Below are the code and all the weights of a small trained network. Each question names an input and a class and asks about switching units off, where a switched-off unit gives its printed mean instead of its output.

import numpy as np


def w(rows, s, z=0):
    codes = np.array(rows[::2]) - 128.0
    scale = np.full(codes.shape[1], s)
    scale[-1] = z or s
    return codes * scale


def norm(h):
    return h / np.sqrt((h * h).mean(-1, keepdims=True) + 1e-5)


def f(y):
    return y / 2 * (1 + np.tanh(0.7978845608 * (y + 0.044715 * y**3)))


def log_softmax(a):
    a = a - a.max(-1, keepdims=True)
    return a - np.log(np.exp(a).sum(-1, keepdims=True))


def net(x, mask):
    res = np.array(x, float).reshape(1, 5) / 4 @ E
    u = 0
    for l in range(2):
        y = f(norm(res) @ A[l][:, :-1].T + A[l][:, -1])
        res = res + np.where(mask[u : u + 14], y, B[l][:, -1]) @ B[l][:, :-1]
        u += 14
    return log_softmax(norm(res)[-1] @ U[:, :-1].T + U[:, -1])


A, B = {}, {}
E = w([
[44,120,193,158,165],'x0',
[126,160,152,103,55],'x1',
[194,131,97,7,184],'x2',
[103,218,175,123,179],'x3',
[180,96,255,121,105],'x4',
],0.004)
A[0] = w([
[52,178,157,211,46,9],'0.n1',
[94,179,92,118,95,165],'0.n2',
[173,153,169,70,242,6],'0.n3',
[50,150,68,93,110,193],'0.n4',
[115,122,43,199,254,77],'0.n5',
[139,96,118,142,164,126],'0.n6',
[86,50,76,238,159,37],'0.n7',
[165,159,113,69,154,49],'0.n8',
[156,182,182,128,151,112],'0.n9',
[178,146,15,109,164,123],'0.n10',
[247,110,90,67,165,131],'0.n11',
[148,141,141,177,111,100],'0.n12',
[139,128,165,142,236,126],'0.n13',
[176,148,115,82,165,31],'0.n14',
],0.0086,0.0027)
B[0] = w([
[70,109,73,102,99,243],'0.n1',
[123,163,93,160,255,182],'0.n2',
[47,75,196,42,159,197],'0.n3',
[173,193,97,132,239,216],'0.n4',
[203,188,102,204,75,234],'0.n5',
[159,191,146,168,177,136],'0.n6',
[93,76,102,177,178,214],'0.n7',
[20,110,83,128,101,158],'0.n8',
[137,165,132,105,74,170],'0.n9',
[100,187,79,165,131,239],'0.n10',
[111,99,116,97,41,253],'0.n11',
[122,102,130,169,77,141],'0.n12',
[172,132,130,94,183,186],'0.n13',
[86,104,150,108,126,149],'0.n14',
],0.0067,0.004)
A[1] = w([
[150,152,66,139,79,51],'1.n1',
[75,173,114,111,95,100],'1.n2',
[67,220,103,86,104,5],'1.n3',
[111,47,124,135,114,135],'1.n4',
[100,161,140,153,113,56],'1.n5',
[245,157,69,128,140,185],'1.n6',
[71,138,72,171,143,106],'1.n7',
[193,154,179,137,58,25],'1.n8',
[112,98,198,71,191,192],'1.n9',
[131,54,169,129,87,26],'1.n10',
[71,108,205,126,140,206],'1.n11',
[129,81,142,140,55,154],'1.n12',
[140,164,105,201,178,17],'1.n13',
[114,212,205,118,148,99],'1.n14',
],0.012,0.0022)
B[1] = w([
[103,122,187,128,174,192],'1.n1',
[166,58,94,167,169,190],'1.n2',
[183,39,77,93,160,221],'1.n3',
[101,114,133,159,171,169],'1.n4',
[100,2,89,122,122,141],'1.n5',
[116,156,103,109,242,219],'1.n6',
[99,62,158,70,58,254],'1.n7',
[208,14,186,203,124,167],'1.n8',
[83,223,139,93,100,204],'1.n9',
[121,206,172,101,161,185],'1.n10',
[173,195,18,157,111,206],'1.n11',
[155,196,139,181,206,212],'1.n12',
[98,158,218,178,103,231],'1.n13',
[114,108,92,82,47,183],'1.n14',
],0.0078,0.0055)
U = w([
[98,228,145,23,88,171],'0',
[249,123,219,159,155,116],'1',
[124,19,13,21,152,165],'2',
[189,137,113,124,102,64],'3',
[105,190,108,228,246,178],'4',
[157,95,120,118,102,2],'5',
[61,25,113,202,97,197],'6',
],0.015,0.0085)

Each question gives the input, the list of numbers given to net, and the class t.
The units are the neurons (one row each of A and B). Each row of codes is followed by its name. A weight is (code - 128) times the scale printed after its matrix; where a second scale follows, it is the last column's (A, B and U).
mask holds one flag per neuron, layer by layer. A switched-off neuron (its flag False) gives its mean, the last column of its row in B, instead of its output. The means were averaged over made-up inputs and are rounded, as every weight is.
A unit's drop is (log p(t) with every unit on - log p(t) with that unit switched off) / (log p(t) with every unit on - log p(t) with every unit switched off).
The circuit of an input: a set's keep is (log p(t) with only the set's units on - log p(t) with every unit switched off) / (log p(t) with every unit on - log p(t) with every unit switched off). Starting from the 12 units with the biggest drops (on a tie, the unit counted first), units are removed one at a time, each time the one whose removal leaves the highest keep (on an exact tie, the one counted first), for as long as the keep stays at least 0.8.
circuit, biggest first: the units of the circuit, biggest drop first
top k neurons: the k neurons with the biggest drops, biggest first
top k neurons in layer l: the k neurons of layer l with the biggest drops, biggest first
input [-7,0,6,3,6], class 0: circuit, biggest first -> [0.n3, 1.n9]
input [3,3,-7,5,2], class 2: circuit, biggest first -> [0.n1, 1.n13, 1.n3]
input [0,6,-6,-5,7], class 4: circuit, biggest first -> [1.n12]
input [4,3,7,4,-7], class 2: top 2 neurons in layer 0 -> [0.n8, 0.n3]
input [-3,-7,7,2,3], class 0: circuit, biggest first -> [0.n3, 1.n9]
input [-1,-7,-5,-1,3], class 6: top 3 neurons -> [0.n7, 1.n6, 1.n7]
input [0,4,2,4,-2], class 2: top 2 neurons -> [1.n3, 0.n8]
input [2,5,-5,4,-6], class 6: top 2 neurons in layer 1 -> [1.n13, 1.n7]
input [5,2,-2,5,-3], class 6: top 2 neurons -> [1.n13, 0.n3]
input [-8,6,-5,4,-4], class 2: top 3 neurons in layer 1 -> [1.n3, 1.n7, 1.n12]
input [-4,1,-8,6,-6], class 6: top 2 neurons in layer 1 -> [1.n7, 1.n12]
input [8,8,6,-4,-4], class 4: top 4 neurons -> [0.n4, 0.n3, 0.n1, 0.n11]
input [-8,7,-5,0,3], class 4: top 3 neurons -> [1.n12, 1.n7, 1.n14]
input [7,-5,-4,-1,-3], class 6: circuit, biggest first -> [1.n7]
input [-4,-4,-3,-6,-3], class 4: top 2 neurons -> [1.n6, 0.n5]
input [-6,6,-7,-7,3], class 4: top 2 neurons -> [1.n12, 1.n7]
input [6,3,-7,-1,8], class 4: top 2 neurons in layer 0 -> [0.n5, 0.n1]
input [0,-7,1,-5,-4], class 4: top 2 neurons -> [0.n5, 1.n6]
input [-4,-4,-6,-5,3], class 4: top 2 neurons in layer 1 -> [1.n12, 1.n10]
input [-3,6,8,5,-1], class 2: top neuron -> [1.n3]
input [6,3,-6,8,6], class 2: top 2 neurons in layer 0 -> [0.n1, 0.n5]
input [3,-5,-6,0,2], class 6: top 2 neurons in layer 1 -> [1.n7, 1.n6]
